Below are the code and all the weights of a small trained network. Each question names an input and a class and asks about switching units off, where a switched-off unit gives its printed mean instead of its output.

import numpy as np


def w(rows, s, z=0):
    codes = np.array(rows[::2]) - 128.0
    scale = np.full(codes.shape[1], s)
    scale[-1] = z or s
    return codes * scale


def f(y):
    return y / 2 * (1 + np.tanh(0.7978845608 * (y + 0.044715 * y**3)))


def log_softmax(a):
    a = a - a.max(-1, keepdims=True)
    return a - np.log(np.exp(a).sum(-1, keepdims=True))


def net(x, mask):
    res = np.array(x, float).reshape(1, 6) / 4 @ E
    y = f(res @ A[0][:, :-1].T + A[0][:, -1])
    res = res + np.where(mask, y, B[0][:, -1]) @ B[0][:, :-1]
    return log_softmax(res[-1] @ U[:, :-1].T + U[:, -1])


A, B = {}, {}
E = w([
[130,109,127,119,120,127,145,127,122],'x0',
[134,111,130,125,123,122,140,128,128],'x1',
[106,122,122,117,142,135,122,136,115],'x2',
[24,170,188,106,77,84,165,201,249],'x3',
[167,49,169,111,34,207,16,182,140],'x4',
[174,161,240,55,182,177,154,97,133],'x5',
],0.012)
A[0] = w([
[196,53,61,160,88,159,13,113,77,151],'neuron 0',
[100,134,121,112,75,110,131,211,208,4],'neuron 1',
[93,167,163,93,170,121,140,77,173,136],'neuron 2',
[113,159,45,151,202,49,196,88,107,159],'neuron 3',
[92,145,163,85,144,73,149,192,184,122],'neuron 4',
[176,83,27,172,63,160,39,142,46,159],'neuron 5',
[131,60,202,93,93,180,38,165,194,13],'neuron 6',
[187,134,191,60,142,222,126,78,128,216],'neuron 7',
[107,139,81,164,170,104,169,84,126,199],'neuron 8',
[58,139,137,120,72,157,124,121,141,81],'neuron 9',
[210,115,88,142,144,158,124,113,172,150],'neuron 10',
[153,68,221,93,71,232,59,204,166,169],'neuron 11',
[230,106,108,162,202,188,132,32,42,158],'neuron 12',
[50,106,2,234,72,73,146,139,149,175],'neuron 13',
[85,221,186,69,188,107,247,107,176,127],'neuron 14',
[202,133,105,108,208,127,110,49,56,49],'neuron 15',
],0.0075,0.013)
B[0] = w([
[80,71,153,177,132,247,228,43,110,231],'neuron 0',
[209,168,68,1,235,98,71,70,74,154],'neuron 1',
[82,89,177,157,142,144,135,130,90,176],'neuron 2',
[202,165,123,45,120,68,30,155,139,228],'neuron 3',
[110,147,185,148,88,138,161,150,160,193],'neuron 4',
[45,29,132,191,138,224,225,70,152,229],'neuron 5',
[104,130,151,127,2,62,74,235,218,176],'neuron 6',
[115,120,151,129,42,81,142,220,218,242],'neuron 7',
[100,96,166,130,67,56,148,150,157,207],'neuron 8',
[155,138,100,95,138,69,66,137,152,141],'neuron 9',
[104,127,120,146,161,153,131,106,75,161],'neuron 10',
[238,178,23,63,201,100,41,50,41,255],'neuron 11',
[218,222,65,30,125,50,11,115,94,249],'neuron 12',
[221,215,52,9,150,66,40,162,115,237],'neuron 13',
[13,66,195,204,145,149,179,92,104,237],'neuron 14',
[57,138,153,94,42,33,86,234,232,183],'neuron 15',
],0.0069,0.016)
U = w([
[207,173,85,77,191,125,100,68,66,115],'0',
[124,153,124,110,61,94,120,225,198,75],'1',
[64,92,141,245,152,193,236,75,104,252],'2',
],0.012,0.0027)

Each question gives the input, the list of numbers given to net, and the class t.
The units are the neurons (one row each of A and B). Each row of codes is followed by its name. A weight is (code - 128) times the scale printed after its matrix; where a second scale follows, it is the last column's (A, B and U).
mask holds one flag per neuron, in row order. A switched-off neuron (its flag False) gives its mean, the last column of its row in B, instead of its output. The means were averaged over made-up inputs and are rounded, as every weight is.
A unit's drop is (log p(t) with every unit on - log p(t) with that unit switched off) / (log p(t) with every unit on - log p(t) with every unit switched off).
The circuit of an input: a set's keep is (log p(t) with only the set's units on - log p(t) with every unit switched off) / (log p(t) with every unit on - log p(t) with every unit switched off). Starting from the 12 units with the biggest drops (on a tie, the unit counted first), units are removed one at a time, each time the one whose removal leaves the highest keep (on an exact tie, the one counted first), for as long as the keep stays at least 0.8.
circuit, biggest first: the units of the circuit, biggest drop first
top k neurons: the k neurons with the biggest drops, biggest first
drop of u: that unit's drop, to one decimal
input [7,-1,-5,3,-8,7], class 2: circuit, biggest first : (neuron 14)
input [1,5,-7,8,1,0], class 0: top 2 neurons : (neuron 1; neuron 7)
input [1,-7,2,-8,7,-8], class 2: top 2 neurons : (neuron 5; neuron 0)
input [1,6,-3,6,2,0], class 0: circuit, biggest first : (neuron 7; neuron 1)
input [-7,-5,6,3,4,-2], class 0: top 2 neurons : (neuron 11; neuron 7)
input [8,5,7,1,1,-4], class 0: top 3 neurons : (neuron 13; neuron 7; neuron 14)
input [-2,7,6,1,4,-2], class 0: top 2 neurons : (neuron 11; neuron 14)
input [-2,8,5,1,-7,0], class 1: top 2 neurons : (neuron 3; neuron 11)
input [2,8,7,0,6,2], class 0: top 2 neurons : (neuron 11; neuron 15)
input [-7,-5,3,-2,-6,1], class 1: top 3 neurons : (neuron 11; neuron 8; neuron 15)
input [-6,-5,-8,-7,-4,6], class 1: top 2 neurons : (neuron 15; neuron 7)
input [1,-8,-5,8,3,-1], class 0: top 2 neurons : (neuron 1; neuron 11)
input [-8,5,0,-5,5,-4], class 2: top 2 neurons : (neuron 5; neuron 0)
input [0,-2,6,-8,-4,4], class 1: circuit, biggest first : (neuron 15)
input [8,-8,-8,-1,1,-1], class 2: drop of neuron 3 : 0.3
input [0,-6,2,-7,-7,4], class 1: drop of neuron 11 : 0.1
input [3,1,-1,0,-1,8], class 1: drop of neuron 5 : 0.6
